Here is a tiny trained network, its code and every weight. The questions are about switching its units off for an input and a class, where a switched-off unit gives its printed mean instead of its output.

import numpy as np


def w(rows, s, z=0):
    codes = np.array(rows[::2]) - 128.0
    scale = np.full(codes.shape[1], s)
    scale[-1] = z or s
    return codes * scale


def f(y):
    return np.maximum(y, 0)


def log_softmax(a):
    a = a - a.max(-1, keepdims=True)
    return a - np.log(np.exp(a).sum(-1, keepdims=True))


def net(x, mask):
    res = np.array(x, float).reshape(1, 6) / 4 @ E
    y = f(res @ A[0][:, :-1].T + A[0][:, -1])
    res = res + np.where(mask, y, B[0][:, -1]) @ B[0][:, :-1]
    return log_softmax(res[-1] @ U[:, :-1].T + U[:, -1])


A, B = {}, {}
E = w([
[123,124,130,125],'x0',
[139,208,253,222],'x1',
[253,58,237,22],'x2',
[129,130,127,130],'x3',
[134,131,126,131],'x4',
[158,13,121,218],'x5',
],0.0062)
A[0] = w([
[62,207,176,129,103],'N1',
[99,186,71,4,158],'N2',
[30,164,52,201,253],'N3',
[23,203,167,220,226],'N4',
[140,152,182,190,199],'N5',
[36,93,59,143,171],'N6',
[127,158,74,47,156],'N7',
[59,83,56,139,150],'N8',
[89,52,37,139,244],'N9',
[241,138,195,51,202],'N10',
[143,68,204,219,143],'N11',
[240,146,217,41,170],'N12',
[27,92,30,113,205],'N13',
[203,190,203,62,107],'N14',
[77,222,196,76,145],'N15',
[232,6,150,130,191],'N16',
[112,141,76,10,123],'N17',
[96,168,89,25,167],'N18',
[129,85,214,233,135],'N19',
[22,188,124,173,209],'N20',
[254,26,176,109,245],'N21',
[93,226,190,82,138],'N22',
[152,25,38,115,218],'N23',
[31,163,49,198,253],'N24',
[188,37,104,74,55],'N25',
[102,217,188,72,162],'N26',
[104,173,84,26,160],'N27',
[87,220,159,124,24],'N28',
[118,57,64,120,146],'N29',
[132,190,70,34,156],'N30',
[96,254,213,65,193],'N31',
],0.0077,0.0047)
B[0] = w([
[218,189,29,128,168],'N1',
[59,217,236,42,194],'N2',
[66,219,37,237,255],'N3',
[98,252,86,47,243],'N4',
[197,234,147,109,188],'N5',
[140,89,113,228,199],'N6',
[82,193,239,57,175],'N7',
[130,71,138,229,187],'N8',
[47,53,158,242,219],'N9',
[216,7,223,213,211],'N10',
[33,247,220,34,183],'N11',
[230,23,175,234,210],'N12',
[137,116,157,232,220],'N13',
[237,90,140,233,176],'N14',
[209,110,12,244,178],'N15',
[98,26,206,64,207],'N16',
[155,156,237,30,180],'N17',
[119,228,223,41,185],'N18',
[62,239,196,18,187],'N19',
[81,214,33,81,222],'N20',
[127,26,236,44,230],'N21',
[225,83,19,240,175],'N22',
[123,10,160,200,212],'N23',
[79,211,34,235,254],'N24',
[41,30,115,44,169],'N25',
[222,138,50,236,178],'N26',
[69,236,238,61,183],'N27',
[214,135,32,96,150],'N28',
[145,53,61,227,175],'N29',
[71,227,253,60,182],'N30',
[240,153,44,245,202],'N31',
],0.0058,0.0097)
U = w([
[38,254,164,78,231],'0',
[209,82,92,231,165],'1',
[193,174,236,41,239],'2',
[136,37,129,72,16],'3',
[197,206,55,112,2],'4',
],0.0079,0.0044)

Each question gives the input, the list of numbers given to net, and the class t.
The units are the neurons (one row each of A and B). Each row of codes is followed by its name. A weight is (code - 128) times the scale printed after its matrix; where a second scale follows, it is the last column's (A, B and U).
mask holds one flag per neuron, in row order. A switched-off neuron (its flag False) gives its mean, the last column of its row in B, instead of its output. The means were averaged over made-up inputs and are rounded, as every weight is.
A unit's drop is (log p(t) with every unit on - log p(t) with that unit switched off) / (log p(t) with every unit on - log p(t) with every unit switched off).
unit that matters most: the unit with the biggest drop
top k neurons: the k neurons with the biggest drops, biggest first
drop of u: that unit's drop, to one decimal
input [7,1,-7,1,-6,6], class 0: unit that matters most => N4
input [1,1,-3,-2,1,8], class 0: top 2 neurons => N11, N19
input [-2,1,0,5,1,4], class 0: top 2 neurons => N12, N10
input [-3,1,-8,-2,7,5], class 0: top 2 neurons => N4, N12
input [-8,-8,7,-6,3,1], class 3: top 2 neurons => N25, N23
input [8,1,2,-8,-4,8], class 2: top 2 neurons => N11, N19
input [-1,1,0,4,-1,3], class 0: top 2 neurons => N12, N10
input [3,-8,6,0,-8,1], class 3: top 3 neurons => N25, N23, N29
input [-3,8,6,1,6,0], class 1: drop of N26 => 0.2
input [4,5,6,-7,-2,-3], class 1: drop of N1 => 0.0
input [-3,-8,2,5,-8,-6], class 2: drop of N3 => 0.1
